Below is a small trained network, with its code and all its weights. Each question gives an input and a class and asks what happens when units are switched off, that is, made to give their printed mean instead of their output.

import numpy as np


def w(rows, s, z=0):
    codes = np.array(rows[::2]) - 128.0
    scale = np.full(codes.shape[1], s)
    scale[-1] = z or s
    return codes * scale


def norm(h):
    return h / np.sqrt((h * h).mean(-1, keepdims=True) + 1e-5)


def f(y):
    return np.maximum(y, 0)


def log_softmax(a):
    a = a - a.max(-1, keepdims=True)
    return a - np.log(np.exp(a).sum(-1, keepdims=True))


def net(x, mask):
    res = np.array(x, float).reshape(1, 3) / 4 @ E
    u = 0
    for l in range(2):
        y = f(norm(res) @ A[l][:, :-1].T + A[l][:, -1])
        res = res + np.where(mask[u : u + 4], y, B[l][:, -1]) @ B[l][:, :-1]
        u += 4
    return log_softmax(norm(res)[-1] @ U[:, :-1].T + U[:, -1])


A, B = {}, {}
E = w([
[163,1,110,82,78,155,150,152,158],'x0',
[106,88,129,198,135,80,92,140,200],'x1',
[152,127,157,171,120,139,127,218,113],'x2',
],0.0088)
A[0] = w([
[182,179,160,145,61,94,108,229,176,3],'L0N1',
[181,87,129,29,183,129,119,155,165,143],'L0N2',
[159,137,156,111,152,163,100,253,61,25],'L0N3',
[143,166,118,173,191,70,127,91,39,186],'L0N4',
],0.0065,0.0043)
B[0] = w([
[54,132,163,212,64,122,92,58,23,172],'L0N1',
[170,231,207,254,136,222,160,73,174,206],'L0N2',
[54,127,239,147,108,84,126,128,119,195],'L0N3',
[158,127,127,68,77,184,66,139,178,254],'L0N4',
],0.0093,0.0054)
A[1] = w([
[127,184,146,72,129,155,230,167,64,122],'L1N1',
[118,131,72,99,112,90,165,2,128,136],'L1N2',
[60,162,139,213,149,91,144,157,211,249],'L1N3',
[111,208,126,131,217,106,81,126,94,103],'L1N4',
],0.0096,0.0019)
B[1] = w([
[107,115,25,120,157,33,88,98,161,210],'L1N1',
[86,129,191,193,106,93,103,210,96,208],'L1N2',
[130,164,86,58,146,108,128,103,108,253],'L1N3',
[184,4,145,193,139,156,249,138,141,198],'L1N4',
],0.013,0.0074)
U = w([
[75,119,232,216,94,80,132,138,86,131],'0',
[140,122,6,127,134,56,105,99,152,147],'1',
[223,93,163,178,137,224,209,112,165,146],'2',
[110,245,161,88,94,186,58,87,124,158],'3',
[101,114,98,79,158,203,151,224,80,11],'4',
[81,104,85,103,161,239,140,189,57,23],'5',
[79,86,97,56,175,211,160,237,63,2],'6',
],0.014,0.0095)

Each question gives the input, the list of numbers given to net, and the class t.
The units are the neurons (one row each of A and B). Each row of codes is followed by its name. A weight is (code - 128) times the scale printed after its matrix; where a second scale follows, it is the last column's (A, B and U).
mask holds one flag per neuron, layer by layer. A switched-off neuron (its flag False) gives its mean, the last column of its row in B, instead of its output. The means were averaged over made-up inputs and are rounded, as every weight is.
A unit's drop is (log p(t) with every unit on - log p(t) with that unit switched off) / (log p(t) with every unit on - log p(t) with every unit switched off).
The circuit of an input: a set's keep is (log p(t) with only the set's units on - log p(t) with every unit switched off) / (log p(t) with every unit on - log p(t) with every unit switched off). Starting from all 8 units, units are removed one at a time, each time the one whose removal leaves the highest keep (on an exact tie, the one counted first), for as long as the keep stays at least 0.8.
units of the circuit, in order: the units of the circuit, biggest drop first
unit that matters most: the unit with the biggest drop
k most important neurons: the k neurons with the biggest drops, biggest first
k most important neurons of layer l: the k neurons of layer l with the biggest drops, biggest first
input [2,3,3], class 3: unit that matters most : L1N4
input [-1,-5,3], class 1: 2 most important neurons of layer 1 : [L1N1 L1N2]
input [8,6,-6], class 2: 4 most important neurons : [L1N1 L0N2 L0N1 L0N3]
input [-5,7,1], class 1: 2 most important neurons of layer 1 : [L1N3 L1N4]
input [0,2,0], class 3: 2 most important neurons : [L1N4 L1N1]
input [4,0,-2], class 2: 2 most important neurons : [L0N2 L1N1]
input [-1,-1,1], class 3: 2 most important neurons of layer 1 : [L1N4 L1N2]
input [-2,1,-2], class 3: 3 most important neurons : [L0N4 L1N4 L1N1]
input [6,0,7], class 0: 4 most important neurons : [L0N3 L1N4 L0N1 L0N4]
input [-5,7,-8], class 0: 3 most important neurons of layer 1 : [L1N2 L1N1 L1N4]
input [-5,5,1], class 1: 2 most important neurons of layer 1 : [L1N3 L1N4]
input [3,0,1], class 3: 2 most important neurons of layer 1 : [L1N4 L1N3]
input [-8,-7,2], class 2: 2 most important neurons : [L1N4 L1N3]
input [2,-4,3], class 1: 2 most important neurons : [L1N1 L0N4]
input [-6,-3,5], class 2: 2 most important neurons : [L1N4 L1N2]
input [-1,8,2], class 1: units of the circuit, in order : [L1N3]
input [6,2,-6], class 0: 2 most important neurons : [L1N2 L0N4]
input [-1,1,-3], class 3: 3 most important neurons : [L1N4 L0N4 L0N1]
input [-6,-2,5], class 2: 2 most important neurons of layer 1 : [L1N4 L1N2]
input [8,2,-4], class 2: unit that matters most : L0N2
